grid = [[388, -362, -236, -317, 488], [405, -303, -281, -210, 395], [643, 247, -772, 554, -385], [404, -311, -275, -223, 407], [679, 158, -805, 482, -296], [405, -292, -286, -189, 381], [290, -284, -187, -297, 414], [538, 369, -667, 624, -499], [714, 104, -826, 478, -240], [673, 193, -800, 518, -332], [645, 230, -776, 531, -368], [385, -264, -275, -163, 346], [399, -292, -278, -196, 381], [407, -321, -276, -233, 420], [404, -306, -278, -209, 400]]
Rows and columns are counted from 1.
row 1 col 1 = 388
row 15 col 2 = -306
row 3 col 5 = -385
row 9 col 2 = 104
row 4 col 5 = 407
row 2 col 2 = -303
row 9 col 4 = 478
row 11 col 3 = -776
row 8 col 4 = 624
row 15 col 4 = -209
row 12 col 1 = 385
row 13 col 5 = 381
row 5 col 3 = -805
row 6 col 3 = -286
row 7 col 3 = -187
row 5 col 4 = 482
row 9 col 1 = 714
row 14 col 1 = 407
row 11 col 5 = -368
row 8 col 2 = 369
row 3 col 3 = -772
row 4 col 1 = 404
row 3 col 4 = 554
row 14 col 4 = -233
row 9 col 5 = -240
row 2 col 3 = -281
row 7 col 2 = -284
row 10 col 2 = 193
row 13 col 1 = 399
row 6 col 4 = -189
row 5 col 5 = -296

arr =
8  8  4  7
1  1  3  3
6  5  6  7
5  1  4  2
Indices start at 1.
row 1 col 1 => 8
row 4 col 1 => 5
row 3 col 4 => 7
row 2 col 4 => 3
row 4 col 4 => 2

x =
array([[ 45,  21,  15,  36,  33,  40,  43,  40, -11, -16,  41,  43],
       [-28,  25, -21, -31, -24,  -5, -31, -21,  -3,  28, -18, -26],
       [-21,  -5, -14, -17, -13,  29, -13,   1,   9,   1,   5,  -4],
       [-29,  32, -20, -17, -22, -28, -21,  32,   2,  23, -10,   2],
       [-34,  36, -18, -26,  18, -26, -25, -19, -37, -21,  26, -12],
       [ 22,  30,  35,   9,  16, -21,  28, -10,  -8, -20,  21,  32],
       [ 26,  20,  35,  20,  -7, -31,  36,   5,  -9,  29, -12, -15]])
Indices start at 1.
(1, 1) -> 45
(1, 7) -> 43
(1, 6) -> 40
(3, 8) -> 1
(5, 4) -> -26
(2, 12) -> -26
(3, 12) -> -4
(3, 7) -> -13
(4, 1) -> -29
(5, 9) -> -37
(6, 6) -> -21
(4, 2) -> 32
(6, 8) -> -10
(3, 9) -> 9
(2, 4) -> -31
(1, 12) -> 43
(6, 9) -> -8
(7, 1) -> 26
(2, 11) -> -18
(7, 5) -> -7
(1, 8) -> 40
(3, 6) -> 29
(6, 11) -> 21
(4, 6) -> -28
(5, 2) -> 36
(3, 10) -> 1
(5, 11) -> 26
(1, 9) -> -11
(7, 7) -> 36
(2, 1) -> -28
(6, 12) -> 32

X =
[[-74  56  57  59]
 [ -1  81  82  80]
 [-67  38  42  42]
 [-32  82  84  78]]
Indices start at 1.
(1, 1)	-74
(1, 3)	57
(3, 3)	42
(2, 2)	81
(4, 2)	82

B = ((-28, -15, -69, 51, 55, -55, -60, -24, -9, -53, -57, -10, -66, -57, -61, -32), (-61, -72, -53, -61, -47, -63, -33, -63, -40, 62, -72, 23, -63, 15, 44, -60))
Indices start at 1.
(1, 1) = -28
(1, 15) = -61
(2, 10) = 62
(2, 12) = 23
(1, 7) = -60
(1, 12) = -10
(2, 8) = -63
(1, 13) = -66
(1, 8) = -24
(2, 9) = -40
(2, 5) = -47
(1, 14) = -57
(2, 3) = -53
(1, 2) = -15
(1, 10) = -53
(2, 16) = -60
